Below is a small trained network, with its code and all its weights. Each question gives an input and a class and asks what happens when units are switched off, that is, made to give their printed mean instead of their output.

import numpy as np


def w(rows, s, z=0):
    codes = np.array(rows[::2]) - 128.0
    scale = np.full(codes.shape[1], s)
    scale[-1] = z or s
    return codes * scale


def f(y):
    return np.maximum(y, 0)


def log_softmax(a):
    a = a - a.max(-1, keepdims=True)
    return a - np.log(np.exp(a).sum(-1, keepdims=True))


def net(x, mask):
    res = np.array(x, float).reshape(1, 6) / 4 @ E
    y = f(res @ A[0][:, :-1].T + A[0][:, -1])
    res = res + np.where(mask, y, B[0][:, -1]) @ B[0][:, :-1]
    return log_softmax(res[-1] @ U[:, :-1].T + U[:, -1])


A, B = {}, {}
E = w([
[128,126,135,139,143,134,123],'x0',
[96,70,75,90,150,203,172],'x1',
[128,70,219,77,108,122,112],'x2',
[251,139,115,96,143,147,111],'x3',
[135,88,104,107,163,37,158],'x4',
[173,71,137,198,74,123,174],'x5',
],0.011)
A[0] = w([
[136,190,32,194,128,126,156,86],'neuron 0',
[111,101,106,111,137,174,183,2],'neuron 1',
[166,153,112,111,138,133,97,197],'neuron 2',
[187,151,105,111,97,139,151,153],'neuron 3',
[169,110,126,153,168,130,102,105],'neuron 4',
[133,207,137,133,77,77,44,124],'neuron 5',
[68,128,175,126,147,109,153,139],'neuron 6',
[187,126,124,113,132,122,155,124],'neuron 7',
[140,132,192,144,85,64,52,12],'neuron 8',
[86,228,107,90,170,127,142,53],'neuron 9',
[140,190,160,156,88,74,113,42],'neuron 10',
[137,82,217,71,106,129,130,53],'neuron 11',
[125,19,52,92,198,87,137,145],'neuron 12',
[155,144,106,150,95,139,141,151],'neuron 13',
[151,153,165,192,115,105,133,102],'neuron 14',
[64,138,137,123,128,112,112,54],'neuron 15',
[144,142,147,139,125,73,130,76],'neuron 16',
[115,204,158,165,107,209,118,100],'neuron 17',
[140,146,86,108,151,103,146,62],'neuron 18',
[94,180,75,65,144,141,112,173],'neuron 19',
[151,89,134,128,178,39,122,213],'neuron 20',
[83,131,130,136,93,117,167,49],'neuron 21',
[124,110,100,117,110,191,117,18],'neuron 22',
[109,107,93,92,121,159,192,108],'neuron 23',
[146,84,104,186,99,149,186,78],'neuron 24',
[83,125,152,157,98,129,157,97],'neuron 25',
[152,135,159,144,103,180,72,211],'neuron 26',
[97,113,146,192,128,114,139,181],'neuron 27',
[163,125,143,190,64,116,163,216],'neuron 28',
[151,129,129,112,102,97,189,220],'neuron 29',
[131,160,137,122,52,193,150,124],'neuron 30',
[125,86,125,79,96,162,172,153],'neuron 31',
[204,114,125,90,128,171,109,92],'neuron 32',
[71,115,91,174,112,121,98,98],'neuron 33',
[100,169,181,12,148,126,117,69],'neuron 34',
[124,170,108,136,146,146,157,106],'neuron 35',
[171,127,136,124,140,146,109,229],'neuron 36',
[125,135,175,115,76,188,111,173],'neuron 37',
[152,66,141,169,46,142,206,209],'neuron 38',
],0.012,0.0029)
B[0] = w([
[66,2,136,206,101,97,89,231],'neuron 0',
[198,121,125,141,157,189,129,184],'neuron 1',
[101,132,93,134,107,119,105,195],'neuron 2',
[103,135,132,120,86,157,126,187],'neuron 3',
[128,130,106,117,91,126,107,164],'neuron 4',
[121,91,119,130,187,192,142,245],'neuron 5',
[115,158,100,117,76,164,112,197],'neuron 6',
[116,160,80,93,83,132,109,180],'neuron 7',
[151,117,110,140,174,165,135,222],'neuron 8',
[198,112,214,88,103,105,92,222],'neuron 9',
[180,107,98,153,218,202,138,213],'neuron 10',
[81,5,92,227,35,108,118,214],'neuron 11',
[115,162,110,155,190,102,153,254],'neuron 12',
[116,131,140,123,97,122,106,170],'neuron 13',
[144,126,138,107,171,176,112,197],'neuron 14',
[170,141,94,90,73,169,150,178],'neuron 15',
[132,136,84,138,176,158,160,177],'neuron 16',
[81,157,135,134,126,75,183,216],'neuron 17',
[96,128,140,149,95,129,139,169],'neuron 18',
[132,124,175,112,148,111,90,227],'neuron 19',
[70,161,115,112,154,82,188,228],'neuron 20',
[140,136,72,123,102,134,135,172],'neuron 21',
[148,140,152,160,177,139,164,166],'neuron 22',
[153,133,129,124,162,167,127,200],'neuron 23',
[186,145,192,67,130,105,83,203],'neuron 24',
[131,162,87,109,63,151,122,186],'neuron 25',
[67,162,131,138,139,82,144,204],'neuron 26',
[137,149,87,76,111,133,106,196],'neuron 27',
[125,134,192,81,149,128,93,225],'neuron 28',
[90,144,148,98,146,113,140,184],'neuron 29',
[91,164,164,161,188,94,188,189],'neuron 30',
[117,103,92,139,204,179,130,200],'neuron 31',
[124,156,64,111,78,139,120,205],'neuron 32',
[137,150,98,110,57,140,100,185],'neuron 33',
[158,110,195,102,115,99,98,220],'neuron 34',
[125,98,144,138,122,112,133,168],'neuron 35',
[99,165,78,114,99,127,106,188],'neuron 36',
[64,142,151,147,149,101,162,200],'neuron 37',
[137,133,191,64,144,102,91,252],'neuron 38',
],0.008,0.0099)
U = w([
[103,138,156,115,144,111,109,254],'0',
[160,128,239,80,149,80,52,76],'1',
[105,2,156,229,93,89,107,115],'2',
[167,122,134,148,210,208,160,85],'3',
[82,209,167,151,162,41,236,90],'4',
[145,199,69,80,35,147,105,93],'5',
],0.009,0.0099)

Each question gives the input, the list of numbers given to net, and the class t.
The units are the neurons (one row each of A and B). Each row of codes is followed by its name. A weight is (code - 128) times the scale printed after its matrix; where a second scale follows, it is the last column's (A, B and U).
mask holds one flag per neuron, in row order. A switched-off neuron (its flag False) gives its mean, the last column of its row in B, instead of its output. The means were averaged over made-up inputs and are rounded, as every weight is.
A unit's drop is (log p(t) with every unit on - log p(t) with that unit switched off) / (log p(t) with every unit on - log p(t) with every unit switched off).
The circuit of an input: a set's keep is (log p(t) with only the set's units on - log p(t) with every unit switched off) / (log p(t) with every unit on - log p(t) with every unit switched off). Starting from the 12 units with the biggest drops (on a tie, the unit counted first), units are removed one at a time, each time the one whose removal leaves the highest keep (on an exact tie, the one counted first), for as long as the keep stays at least 0.8.
circuit, biggest first: the units of the circuit, biggest drop first
most important unit: the unit with the biggest drop
k most important neurons: the k neurons with the biggest drops, biggest first
input [6,-8,-1,-1,3,-7], class 3: circuit, biggest first -> [neuron 5; neuron 10]
input [-1,8,-3,-5,8,6], class 3: 3 most important neurons -> [neuron 1; neuron 23; neuron 31]
input [0,3,4,0,-8,5], class 4: most important unit -> neuron 30
input [-5,6,-2,-3,2,-7], class 1: circuit, biggest first -> [neuron 9; neuron 19]
input [-5,2,-3,5,-5,7], class 1: circuit, biggest first -> [neuron 24; neuron 38]
input [2,-1,0,-1,-8,-6], class 4: circuit, biggest first -> [neuron 17; neuron 30]
input [1,-3,-1,4,3,3], class 5: circuit, biggest first -> [neuron 7; neuron 30; neuron 19]
input [1,5,5,7,-6,1], class 5: 3 most important neurons -> [neuron 32; neuron 0; neuron 36]
input [5,-6,-3,7,3,-1], class 5: circuit, biggest first -> [neuron 7; neuron 32]
input [-4,-8,-3,1,-2,7], class 3: 2 most important neurons -> [neuron 10; neuron 5]
input [-3,8,2,0,8,-5], class 3: circuit, biggest first -> [neuron 1; neuron 31]
input [-2,8,-3,-7,7,5], class 3: circuit, biggest first -> [neuron 1; neuron 23]
input [5,-2,-1,8,-7,-4], class 5: 3 most important neurons -> [neuron 32; neuron 36; neuron 12]
input [6,-5,-7,-5,4,2], class 2: circuit, biggest first -> [neuron 0]
input [-1,-7,0,-1,-5,5], class 3: 4 most important neurons -> [neuron 10; neuron 5; neuron 8; neuron 14]
input [-4,-8,4,4,6,5], class 3: circuit, biggest first -> [neuron 10; neuron 8]
input [-3,0,3,-6,8,6], class 4: 2 most important neurons -> [neuron 20; neuron 12]
input [-3,7,-3,1,-8,-2], class 4: circuit, biggest first -> [neuron 17; neuron 30]
input [2,5,4,7,0,3], class 5: circuit, biggest first -> [neuron 32; neuron 7]
input [-5,4,-5,-6,-3,-5], class 5: circuit, biggest first -> [neuron 33]
input [3,-3,-5,-6,-4,3], class 5: 3 most important neurons -> [neuron 33; neuron 27; neuron 25]
input [-3,8,6,2,3,1], class 3: 2 most important neurons -> [neuron 31; neuron 0]
input [2,-7,0,2,5,6], class 3: 3 most important neurons -> [neuron 10; neuron 16; neuron 8]
input [3,3,-3,-3,-5,-6], class 1: 2 most important neurons -> [neuron 9; neuron 19]
input [-2,-1,-3,-1,-3,3], class 1: 3 most important neurons -> [neuron 11; neuron 28; neuron 20]
